Below is a small trained network, with its code and all its weights. Each question gives an input and a class and asks what happens when units are switched off, that is, made to give their printed mean instead of their output.

import numpy as np


def w(rows, s, z=0):
    codes = np.array(rows[::2]) - 128.0
    scale = np.full(codes.shape[1], s)
    scale[-1] = z or s
    return codes * scale


def f(y):
    return np.maximum(y, 0)


def log_softmax(a):
    a = a - a.max(-1, keepdims=True)
    return a - np.log(np.exp(a).sum(-1, keepdims=True))


def net(x, mask):
    res = np.array(x, float).reshape(1, 5) / 4 @ E
    y = f(res @ A[0][:, :-1].T + A[0][:, -1])
    res = res + np.where(mask, y, B[0][:, -1]) @ B[0][:, :-1]
    return log_softmax(res[-1] @ U[:, :-1].T + U[:, -1])


A, B = {}, {}
E = w([
[176,115,234,65,29,186,212],'x0',
[236,216,244,144,246,129,89],'x1',
[126,127,129,129,129,130,128],'x2',
[194,34,72,83,163,247,62],'x3',
[213,29,145,254,88,63,127],'x4',
],0.0061)
A[0] = w([
[184,77,139,199,106,100,128,99],'neuron 0',
[166,121,191,87,61,163,198,71],'neuron 1',
[166,104,184,92,58,171,194,85],'neuron 2',
[96,203,163,163,103,53,183,65],'neuron 3',
[186,81,148,192,111,96,129,116],'neuron 4',
[240,225,231,148,234,131,84,41],'neuron 5',
[69,131,24,204,216,56,22,52],'neuron 6',
[170,68,101,114,144,202,93,115],'neuron 7',
[152,111,193,96,62,164,191,131],'neuron 8',
[187,67,136,193,105,89,134,114],'neuron 9',
[184,64,96,97,148,206,77,86],'neuron 10',
[90,205,171,163,106,36,190,44],'neuron 11',
[170,112,203,89,66,168,196,72],'neuron 12',
[80,205,124,38,167,179,146,159],'neuron 13',
[201,53,84,96,152,214,71,51],'neuron 14',
[183,60,92,99,139,209,79,86],'neuron 15',
[182,68,141,204,104,98,125,81],'neuron 16',
[1,35,25,111,11,131,177,11],'neuron 17',
[119,100,147,98,48,158,189,110],'neuron 18',
[79,169,131,157,84,67,160,96],'neuron 19',
[195,149,207,106,109,167,163,104],'neuron 20',
[66,200,120,32,157,181,131,146],'neuron 21',
[185,67,138,203,105,95,133,66],'neuron 22',
[186,70,145,199,104,99,139,152],'neuron 23',
],0.0062,0.0012)
B[0] = w([
[100,194,145,111,64,168,76,179],'neuron 0',
[134,157,67,195,196,174,129,193],'neuron 1',
[137,144,73,181,192,156,132,193],'neuron 2',
[60,66,206,141,150,102,197,192],'neuron 3',
[111,188,145,106,70,163,78,179],'neuron 4',
[255,29,82,23,109,10,113,253],'neuron 5',
[138,166,39,219,230,195,142,233],'neuron 6',
[72,89,201,129,141,110,180,187],'neuron 7',
[135,150,76,175,176,155,133,194],'neuron 8',
[95,192,147,107,70,162,72,183],'neuron 9',
[53,82,211,139,138,106,194,196],'neuron 10',
[61,73,209,136,154,103,191,199],'neuron 11',
[138,147,77,183,191,162,134,195],'neuron 12',
[103,208,145,96,36,175,58,204],'neuron 13',
[54,84,217,142,143,112,202,205],'neuron 14',
[57,85,208,132,149,104,179,196],'neuron 15',
[96,194,145,107,62,171,80,182],'neuron 16',
[253,52,78,30,102,28,104,254],'neuron 17',
[172,133,61,171,188,148,122,187],'neuron 18',
[92,69,173,128,151,92,185,179],'neuron 19',
[162,126,70,161,182,133,134,186],'neuron 20',
[85,225,158,98,27,191,44,205],'neuron 21',
[98,190,145,106,66,176,72,181],'neuron 22',
[110,180,141,109,81,152,89,186],'neuron 23',
],0.0062,0.0073)
U = w([
[79,229,166,91,15,183,38,111],'0',
[38,65,244,143,156,100,237,36],'1',
[254,65,81,40,109,46,108,254],'2',
[140,171,27,241,232,181,132,63],'3',
],0.0094,0.00087)

Each question gives the input, the list of numbers given to net, and the class t.
The units are the neurons (one row each of A and B). Each row of codes is followed by its name. A weight is (code - 128) times the scale printed after its matrix; where a second scale follows, it is the last column's (A, B and U).
mask holds one flag per neuron, in row order. A switched-off neuron (its flag False) gives its mean, the last column of its row in B, instead of its output. The means were averaged over made-up inputs and are rounded, as every weight is.
A unit's drop is (log p(t) with every unit on - log p(t) with that unit switched off) / (log p(t) with every unit on - log p(t) with every unit switched off).
The circuit of an input: a set's keep is (log p(t) with only the set's units on - log p(t) with every unit switched off) / (log p(t) with every unit on - log p(t) with every unit switched off). Starting from the 12 units with the biggest drops (on a tie, the unit counted first), units are removed one at a time, each time the one whose removal leaves the highest keep (on an exact tie, the one counted first), for as long as the keep stays at least 0.8.
units of the circuit, in order: the units of the circuit, biggest drop first
most important unit: the unit with the biggest drop
k most important neurons: the k neurons with the biggest drops, biggest first
drop when u is switched off: that unit's drop, to one decimal
input [4,4,-2,-2,-1], class 2: 2 most important neurons -> neuron 5; neuron 6
input [0,-7,7,3,-6], class 2: most important unit -> neuron 17
input [8,3,-3,4,7], class 3: units of the circuit, in order -> neuron 12; neuron 1
input [5,3,2,6,-3], class 1: units of the circuit, in order -> neuron 14; neuron 10
input [-7,1,8,-7,-6], class 1: 2 most important neurons -> neuron 11; neuron 3
input [-7,-1,1,-8,0], class 1: 2 most important neurons -> neuron 11; neuron 3
input [2,0,-6,-3,3], class 0: units of the circuit, in order -> neuron 14; neuron 10; neuron 5
input [2,-7,-4,7,-2], class 1: 2 most important neurons -> neuron 14; neuron 5
input [-8,7,8,3,-8], class 0: 3 most important neurons -> neuron 21; neuron 13; neuron 17
input [5,-8,4,8,2], class 1: 2 most important neurons -> neuron 14; neuron 15
input [-2,8,2,8,-8], class 0: 2 most important neurons -> neuron 21; neuron 13
input [-5,6,0,3,5], class 2: 3 most important neurons -> neuron 5; neuron 21; neuron 13
input [4,-6,-6,-2,-2], class 2: 2 most important neurons -> neuron 17; neuron 6
input [-6,4,-8,-8,-5], class 1: units of the circuit, in order -> neuron 11
input [-3,3,6,-1,5], class 0: drop when neuron 17 is switched off -> 0.1
input [-5,-8,2,-5,-4], class 2: drop when neuron 17 is switched off -> 1.5
input [8,1,-6,-7,7], class 3: drop when neuron 21 is switched off -> 0.1
